Here is a tiny trained network, its code and every weight. The questions are about switching its units off for an input and a class, where a switched-off unit gives its printed mean instead of its output.

import numpy as np


def w(rows, s, z=0):
    codes = np.array(rows[::2]) - 128.0
    scale = np.full(codes.shape[1], s)
    scale[-1] = z or s
    return codes * scale


def f(y):
    return np.maximum(y, 0)


def log_softmax(a):
    a = a - a.max(-1, keepdims=True)
    return a - np.log(np.exp(a).sum(-1, keepdims=True))


def net(x, mask):
    res = np.array(x, float).reshape(1, 3) / 4 @ E
    y = f(res @ A[0][:, :-1].T + A[0][:, -1])
    res = res + np.where(mask, y, B[0][:, -1]) @ B[0][:, :-1]
    return log_softmax(res[-1] @ U[:, :-1].T + U[:, -1])


A, B = {}, {}
E = w([
[226,216,225],'x0',
[1,235,152],'x1',
[130,128,129],'x2',
],0.0067)
A[0] = w([
[176,208,223,65],'n0',
[6,64,29,34],'n1',
[149,65,184,86],'n2',
[139,149,142,107],'n3',
[254,91,73,103],'n4',
[182,33,91,106],'n5',
[85,85,37,103],'n6',
[110,189,98,236],'n7',
[148,124,186,253],'n8',
[84,252,117,142],'n9',
],0.01,0.0074)
B[0] = w([
[214,228,99,205],'n0',
[170,225,141,217],'n1',
[87,136,175,148],'n2',
[169,132,152,141],'n3',
[111,161,249,215],'n4',
[100,159,203,204],'n5',
[184,200,60,195],'n6',
[101,32,175,240],'n7',
[168,57,61,254],'n8',
[62,145,158,229],'n9',
],0.011,0.0075)
U = w([
[14,136,222,59],'0',
[176,202,24,72],'1',
[85,84,97,252],'2',
[93,10,44,126],'3',
],0.013,0.011)

Each question gives the input, the list of numbers given to net, and the class t.
The units are the neurons (one row each of A and B). Each row of codes is followed by its name. A weight is (code - 128) times the scale printed after its matrix; where a second scale follows, it is the last column's (A, B and U).
mask holds one flag per neuron, in row order. A switched-off neuron (its flag False) gives its mean, the last column of its row in B, instead of its output. The means were averaged over made-up inputs and are rounded, as every weight is.
A unit's drop is (log p(t) with every unit on - log p(t) with that unit switched off) / (log p(t) with every unit on - log p(t) with every unit switched off).
The circuit of an input: a set's keep is (log p(t) with only the set's units on - log p(t) with every unit switched off) / (log p(t) with every unit on - log p(t) with every unit switched off). Starting from all 10 units, units are removed one at a time, each time the one whose removal leaves the highest keep (on an exact tie, the one counted first), for as long as the keep stays at least 0.8.
circuit, biggest first: the units of the circuit, biggest drop first
most important unit: the unit with the biggest drop
top k neurons: the k neurons with the biggest drops, biggest first
drop when u is switched off: that unit's drop, to one decimal
input [0,-7,-2], class 0: most important unit : n4
input [5,3,7], class 2: circuit, biggest first : n1, n4
input [-3,0,-3], class 3: top 2 neurons : n0, n4
input [4,4,-8], class 2: top 2 neurons : n4, n5
input [-7,0,-3], class 1: top 2 neurons : n1, n6
input [6,-6,2], class 0: top 2 neurons : n4, n6
input [-3,-6,-4], class 0: circuit, biggest first : n4, n5
input [-6,0,4], class 1: circuit, biggest first : n1, n6
input [-6,-6,-2], class 0: top 4 neurons : n5, n4, n0, n8
input [-4,-3,-1], class 1: top 3 neurons : n6, n7, n9
input [5,4,-7], class 2: top 2 neurons : n4, n1
input [1,-4,2], class 0: top 4 neurons : n4, n5, n6, n0
input [-8,7,-6], class 1: drop when n4 is switched off : 0.2
input [6,-7,0], class 0: drop when n6 is switched off : 0.1
input [0,-6,4], class 0: drop when n5 is switched off : 0.2
input [4,-8,6], class 0: circuit, biggest first : n4
